Below is a small trained network, with its code and all its weights. Each question gives an input and a class and asks what happens when units are switched off, that is, made to give their printed mean instead of their output.

import numpy as np


def w(rows, s, z=0):
    codes = np.array(rows[::2]) - 128.0
    scale = np.full(codes.shape[1], s)
    scale[-1] = z or s
    return codes * scale


def f(y):
    return y / 2 * (1 + np.tanh(0.7978845608 * (y + 0.044715 * y**3)))


def log_softmax(a):
    a = a - a.max(-1, keepdims=True)
    return a - np.log(np.exp(a).sum(-1, keepdims=True))


def net(x, mask):
    res = np.array(x, float).reshape(1, 6) / 4 @ E
    y = f(res @ A[0][:, :-1].T + A[0][:, -1])
    res = res + np.where(mask, y, B[0][:, -1]) @ B[0][:, :-1]
    return log_softmax(res[-1] @ U[:, :-1].T + U[:, -1])


A, B = {}, {}
E = w([
[123,122,123,121,125,113,122,134],'x0',
[35,213,89,95,31,93,144,101],'x1',
[122,117,35,23,145,208,167,156],'x2',
[120,115,105,112,124,63,106,140],'x3',
[116,110,100,127,119,88,98,144],'x4',
[1,148,154,137,225,108,147,173],'x5',
],0.0071)
A[0] = w([
[173,54,176,169,204,208,153,109,226],'neuron 1',
[187,1,148,136,227,131,37,161,38],'neuron 2',
[67,173,131,100,32,107,137,126,86],'neuron 3',
[137,118,41,63,149,165,170,189,59],'neuron 4',
[195,117,111,132,39,121,131,79,89],'neuron 5',
[23,155,194,123,229,139,140,200,253],'neuron 6',
[121,132,211,245,84,72,103,111,84],'neuron 7',
[142,151,186,220,114,78,98,121,44],'neuron 8',
[238,133,130,115,62,158,108,84,190],'neuron 9',
[210,85,128,99,73,148,73,83,33],'neuron 10',
],0.0066,0.0039)
B[0] = w([
[86,117,126,128,124,115,54,76,213],'neuron 1',
[40,174,226,41,64,178,129,3,182],'neuron 2',
[75,79,160,75,77,153,131,56,166],'neuron 3',
[145,48,106,145,130,250,201,154,163],'neuron 4',
[108,216,145,58,177,139,89,176,165],'neuron 5',
[167,146,128,99,105,95,43,195,254],'neuron 6',
[169,5,58,32,182,243,156,147,197],'neuron 7',
[159,51,82,29,150,242,237,154,165],'neuron 8',
[131,160,142,123,136,100,68,195,201],'neuron 9',
[116,181,215,75,143,105,144,206,155],'neuron 10',
],0.0069,0.0079)
U = w([
[161,38,95,91,160,181,204,159,70],'0',
[62,153,156,98,99,116,100,2,92],'1',
[150,130,89,145,142,99,68,119,254],'2',
[151,111,118,145,120,112,94,138,228],'3',
[148,179,158,112,158,90,81,235,1],'4',
[155,110,97,172,129,115,93,121,215],'5',
[179,125,121,244,134,66,189,79,22],'6',
],0.0093,0.0053)

Each question gives the input, the list of numbers given to net, and the class t.
The units are the neurons (one row each of A and B). Each row of codes is followed by its name. A weight is (code - 128) times the scale printed after its matrix; where a second scale follows, it is the last column's (A, B and U).
mask holds one flag per neuron, in row order. A switched-off neuron (its flag False) gives its mean, the last column of its row in B, instead of its output. The means were averaged over made-up inputs and are rounded, as every weight is.
A unit's drop is (log p(t) with every unit on - log p(t) with that unit switched off) / (log p(t) with every unit on - log p(t) with every unit switched off).
The circuit of an input: a set's keep is (log p(t) with only the set's units on - log p(t) with every unit switched off) / (log p(t) with every unit on - log p(t) with every unit switched off). Starting from all 10 units, units are removed one at a time, each time the one whose removal leaves the highest keep (on an exact tie, the one counted first), for as long as the keep stays at least 0.8.
circuit, biggest first: the units of the circuit, biggest drop first
top k neurons: the k neurons with the biggest drops, biggest first
drop when u is switched off: that unit's drop, to one decimal
input [6,-4,-7,-2,-2,-5], class 0: circuit, biggest first => neuron 7
input [-6,7,-7,-2,-6,-3], class 0: circuit, biggest first => neuron 7; neuron 8
input [3,-5,-2,3,-4,2], class 1: circuit, biggest first => neuron 2; neuron 1
input [-5,-1,6,-4,1,7], class 4: top 4 neurons => neuron 6; neuron 7; neuron 8; neuron 3
input [-3,-5,-6,-3,-3,3], class 0: top 3 neurons => neuron 7; neuron 8; neuron 9
input [-3,-8,5,-6,7,4], class 1: top 2 neurons => neuron 2; neuron 1
input [-6,7,-8,-4,7,-8], class 0: top 2 neurons => neuron 7; neuron 8
input [5,6,-4,-7,-7,8], class 4: top 2 neurons => neuron 6; neuron 2
input [1,4,-1,0,4,-5], class 4: circuit, biggest first => neuron 5; neuron 9
input [5,1,-6,3,0,-7], class 4: top 4 neurons => neuron 5; neuron 9; neuron 10; neuron 4
input [-6,-8,5,-3,-7,-2], class 1: top 2 neurons => neuron 2; neuron 1
input [-5,-5,2,-1,-5,2], class 1: top 3 neurons => neuron 2; neuron 1; neuron 7
input [6,-7,3,2,2,6], class 1: drop when neuron 1 is switched off => 0.1
input [5,3,5,0,-3,-8], class 4: drop when neuron 9 is switched off => 0.3
input [2,3,-2,3,4,-6], class 4: drop when neuron 6 is switched off => -0.2
